Here is a tiny trained network, its code and every weight. The questions are about switching its units off for an input and a class, where a switched-off unit gives its printed mean instead of its output.

import numpy as np


def w(rows, s, z=0):
    codes = np.array(rows[::2]) - 128.0
    scale = np.full(codes.shape[1], s)
    scale[-1] = z or s
    return codes * scale


def norm(h):
    return h / np.sqrt((h * h).mean(-1, keepdims=True) + 1e-5)


def f(y):
    return y / 2 * (1 + np.tanh(0.7978845608 * (y + 0.044715 * y**3)))


def log_softmax(a):
    a = a - a.max(-1, keepdims=True)
    return a - np.log(np.exp(a).sum(-1, keepdims=True))


def net(x, mask):
    res = np.array(x, float).reshape(1, 3) / 4 @ E
    u = 0
    for l in range(2):
        y = f(norm(res) @ A[l][:, :-1].T + A[l][:, -1])
        res = res + np.where(mask[u : u + 8], y, B[l][:, -1]) @ B[l][:, :-1]
        u += 8
    return log_softmax(norm(res)[-1] @ U[:, :-1].T + U[:, -1])


A, B = {}, {}
E = w([
[71,121,38,152,78,127],'x0',
[161,116,180,254,231,168],'x1',
[171,123,153,219,67,42],'x2',
],0.0051)
A[0] = w([
[107,110,115,58,134,87,4],'L0N1',
[156,173,104,114,176,254,67],'L0N2',
[59,193,54,186,111,173,106],'L0N3',
[159,240,81,38,137,66,24],'L0N4',
[170,96,202,110,155,110,158],'L0N5',
[185,189,77,88,50,132,148],'L0N6',
[129,141,154,213,174,198,117],'L0N7',
[150,171,194,79,174,128,70],'L0N8',
],0.0078,0.0023)
B[0] = w([
[101,22,165,140,205,142,144],'L0N1',
[69,150,155,216,129,76,223],'L0N2',
[212,198,81,70,121,176,195],'L0N3',
[168,98,70,128,185,72,176],'L0N4',
[171,177,99,96,112,124,189],'L0N5',
[130,108,152,193,228,113,194],'L0N6',
[143,2,150,104,81,94,253],'L0N7',
[137,168,6,66,119,227,175],'L0N8',
],0.0079,0.0048)
A[1] = w([
[130,201,83,86,59,162,80],'L1N1',
[158,119,21,70,110,112,251],'L1N2',
[87,162,177,68,150,160,141],'L1N3',
[37,164,107,127,208,121,81],'L1N4',
[156,185,187,159,83,60,169],'L1N5',
[68,100,150,48,2,116,109],'L1N6',
[70,144,128,30,125,48,162],'L1N7',
[54,151,89,159,69,144,72],'L1N8',
],0.0096,0.0029)
B[1] = w([
[130,149,117,110,148,109,161],'L1N1',
[172,147,161,122,131,147,254],'L1N2',
[120,141,134,153,93,162,141],'L1N3',
[68,150,91,134,119,121,191],'L1N4',
[59,148,100,111,126,171,186],'L1N5',
[91,168,73,128,251,100,120],'L1N6',
[128,64,166,172,81,101,165],'L1N7',
[118,107,119,106,111,175,140],'L1N8',
],0.017,0.0062)
U = w([
[142,9,179,150,142,100,225],'0',
[6,148,126,132,69,168,253],'1',
[204,154,159,74,75,204,124],'2',
[89,168,105,113,232,111,4],'3',
],0.013,0.0016)

Each question gives the input, the list of numbers given to net, and the class t.
The units are the neurons (one row each of A and B). Each row of codes is followed by its name. A weight is (code - 128) times the scale printed after its matrix; where a second scale follows, it is the last column's (A, B and U).
mask holds one flag per neuron, layer by layer. A switched-off neuron (its flag False) gives its mean, the last column of its row in B, instead of its output. The means were averaged over made-up inputs and are rounded, as every weight is.
A unit's drop is (log p(t) with every unit on - log p(t) with that unit switched off) / (log p(t) with every unit on - log p(t) with every unit switched off).
The circuit of an input: a set's keep is (log p(t) with only the set's units on - log p(t) with every unit switched off) / (log p(t) with every unit on - log p(t) with every unit switched off). Starting from the 12 units with the biggest drops (on a tie, the unit counted first), units are removed one at a time, each time the one whose removal leaves the highest keep (on an exact tie, the one counted first), for as long as the keep stays at least 0.8.
circuit, biggest first: the units of the circuit, biggest drop first
unit that matters most: the unit with the biggest drop
k most important neurons: the k neurons with the biggest drops, biggest first
top k neurons in layer l: the k neurons of layer l with the biggest drops, biggest first
drop of u: that unit's drop, to one decimal
input [-2,-2,-5], class 1: unit that matters most => L0N7
input [2,4,-3], class 0: top 3 neurons in layer 0 => L0N7, L0N2, L0N5
input [-3,2,0], class 3: circuit, biggest first => L1N6, L0N6, L0N7, L0N4
input [-3,-3,2], class 3: circuit, biggest first => L0N6, L0N7
input [-5,3,-7], class 1: top 2 neurons in layer 0 => L0N2, L0N3
input [6,-5,-1], class 2: top 2 neurons in layer 0 => L0N3, L0N2
input [8,-2,-7], class 2: 3 most important neurons => L0N3, L1N2, L1N5
input [-7,5,7], class 1: 3 most important neurons => L1N5, L1N2, L0N3
input [-8,5,6], class 2: circuit, biggest first => L0N2, L0N5
input [7,6,-6], class 2: 3 most important neurons => L0N3, L0N6, L0N7
input [-2,-3,-7], class 1: 2 most important neurons => L1N4, L0N7
input [-3,7,-6], class 0: 3 most important neurons => L0N7, L1N5, L0N2
input [5,3,0], class 2: 2 most important neurons => L0N3, L1N2
input [-7,-7,4], class 0: circuit, biggest first => L1N7
input [8,2,7], class 2: 2 most important neurons => L0N3, L0N2
input [8,7,3], class 2: 3 most important neurons => L0N3, L0N6, L0N2
input [-1,-3,2], class 3: 3 most important neurons => L0N6, L0N7, L1N7
input [1,-2,8], class 1: 2 most important neurons => L1N5, L0N7
input [-3,8,-6], class 0: top 2 neurons in layer 0 => L0N7, L0N2
input [-1,-3,6], class 1: circuit, biggest first => L1N5
input [4,-3,-2], class 2: 4 most important neurons => L0N3, L0N2, L1N2, L0N7
input [-4,-7,-6], class 0: 2 most important neurons => L1N7, L0N4
input [6,5,-1], class 2: top 2 neurons in layer 0 => L0N3, L0N6
input [-5,5,8], class 1: 2 most important neurons => L1N5, L1N2
input [1,7,-7], class 0: 2 most important neurons => L0N7, L1N5
input [-3,2,-6], class 1: drop of L0N2 => 1.6
input [7,-5,-4], class 2: circuit, biggest first => L1N2
input [-3,1,7], class 1: drop of L1N5 => 0.6
